Below are the code and all the weights of a small trained network. Each question names an input and a class and asks about switching units off, where a switched-off unit gives its printed mean instead of its output.

import numpy as np


def w(rows, s, z=0):
    codes = np.array(rows[::2]) - 128.0
    scale = np.full(codes.shape[1], s)
    scale[-1] = z or s
    return codes * scale


def f(y):
    return y / 2 * (1 + np.tanh(0.7978845608 * (y + 0.044715 * y**3)))


def log_softmax(a):
    a = a - a.max(-1, keepdims=True)
    return a - np.log(np.exp(a).sum(-1, keepdims=True))


def net(x, mask):
    res = np.array(x, float).reshape(1, 5) / 4 @ E
    y = f(res @ A[0][:, :-1].T + A[0][:, -1])
    res = res + np.where(mask, y, B[0][:, -1]) @ B[0][:, :-1]
    return log_softmax(res[-1] @ U[:, :-1].T + U[:, -1])


A, B = {}, {}
E = w([
[112,112,147,208,198,40,74],'x0',
[21,189,119,74,230,218,117],'x1',
[169,171,210,233,157,158,97],'x2',
[159,254,34,141,58,67,232],'x3',
[202,169,199,14,100,119,115],'x4',
],0.0082)
A[0] = w([
[94,23,165,73,132,128,46,171],'n0',
[160,150,141,149,112,131,88,97],'n1',
[214,175,122,28,86,91,171,166],'n2',
[93,147,113,127,119,176,130,140],'n3',
[127,163,113,31,16,123,119,205],'n4',
[62,129,173,113,153,168,137,178],'n5',
[82,162,115,68,100,145,206,253],'n6',
[99,94,50,188,152,108,179,175],'n7',
[61,60,59,152,72,116,207,174],'n8',
[56,150,150,105,113,102,131,124],'n9',
[133,118,89,189,164,94,119,163],'n10',
[198,175,131,43,82,165,157,142],'n11',
[81,180,129,111,218,245,131,147],'n12',
[164,122,179,222,162,78,124,198],'n13',
[75,116,74,142,62,108,151,176],'n14',
[75,154,163,128,254,120,147,211],'n15',
[125,32,181,122,149,139,69,155],'n16',
[165,138,129,244,98,54,122,189],'n17',
[134,141,163,217,107,110,101,107],'n18',
[150,22,201,149,200,85,45,210],'n19',
[104,200,140,101,170,211,130,181],'n20',
[97,156,132,170,182,234,138,157],'n21',
[99,52,171,96,170,150,71,163],'n22',
],0.0089,0.0038)
B[0] = w([
[143,91,127,67,119,138,102,221],'n0',
[131,134,118,146,143,107,108,144],'n1',
[196,185,195,67,131,74,170,230],'n2',
[121,127,110,153,192,148,107,155],'n3',
[211,139,187,24,221,100,182,222],'n4',
[20,134,118,127,124,195,98,186],'n5',
[183,175,111,88,226,159,160,215],'n6',
[106,120,69,154,127,111,138,201],'n7',
[153,91,66,150,147,119,203,208],'n8',
[132,127,134,123,172,140,110,141],'n9',
[132,131,114,174,105,83,116,180],'n10',
[189,152,172,96,178,126,140,210],'n11',
[27,168,115,146,123,203,89,237],'n12',
[89,153,151,186,30,79,61,221],'n13',
[127,110,74,135,156,94,214,187],'n14',
[117,119,114,127,97,152,126,220],'n15',
[136,89,94,106,137,98,59,211],'n16',
[119,189,152,228,97,38,138,240],'n17',
[141,132,207,163,104,98,128,184],'n18',
[88,40,122,71,68,56,2,250],'n19',
[66,194,127,130,157,245,115,207],'n20',
[116,143,86,155,92,155,98,203],'n21',
[60,90,98,65,171,128,23,216],'n22',
],0.0085,0.011)
U = w([
[104,38,122,43,93,113,87,14],'0',
[127,86,10,144,175,113,254,59],'1',
[75,217,100,109,142,251,138,195],'2',
[127,184,189,215,11,57,136,117],'3',
[188,185,198,31,162,119,202,255],'4',
],0.008,0.00071)

Each question gives the input, the list of numbers given to net, and the class t.
The units are the neurons (one row each of A and B). Each row of codes is followed by its name. A weight is (code - 128) times the scale printed after its matrix; where a second scale follows, it is the last column's (A, B and U).
mask holds one flag per neuron, in row order. A switched-off neuron (its flag False) gives its mean, the last column of its row in B, instead of its output. The means were averaged over made-up inputs and are rounded, as every weight is.
A unit's drop is (log p(t) with every unit on - log p(t) with that unit switched off) / (log p(t) with every unit on - log p(t) with every unit switched off).
most important unit: the unit with the biggest drop
top k neurons: the k neurons with the biggest drops, biggest first
drop of u: that unit's drop, to one decimal
input [5,-2,-4,2,-4], class 1: top 3 neurons : (n8 n14 n7)
input [5,-6,-2,-3,-7], class 3: most important unit : n17
input [-8,-8,-4,2,-5], class 1: top 2 neurons : (n8 n14)
input [-7,1,-7,-5,-3], class 2: top 2 neurons : (n19 n6)
input [1,-4,-8,7,1], class 4: top 2 neurons : (n2 n4)
input [-8,-4,4,-5,4], class 4: top 2 neurons : (n11 n4)
input [-1,0,-3,6,-2], class 1: top 4 neurons : (n8 n14 n7 n18)
input [5,-7,0,8,6], class 4: top 4 neurons : (n4 n2 n11 n19)
input [8,4,-8,-1,-6], class 1: top 2 neurons : (n8 n7)
input [-3,-8,2,-1,5], class 4: drop of n4 : 0.1
input [6,5,3,8,-6], class 3: drop of n17 : 0.1
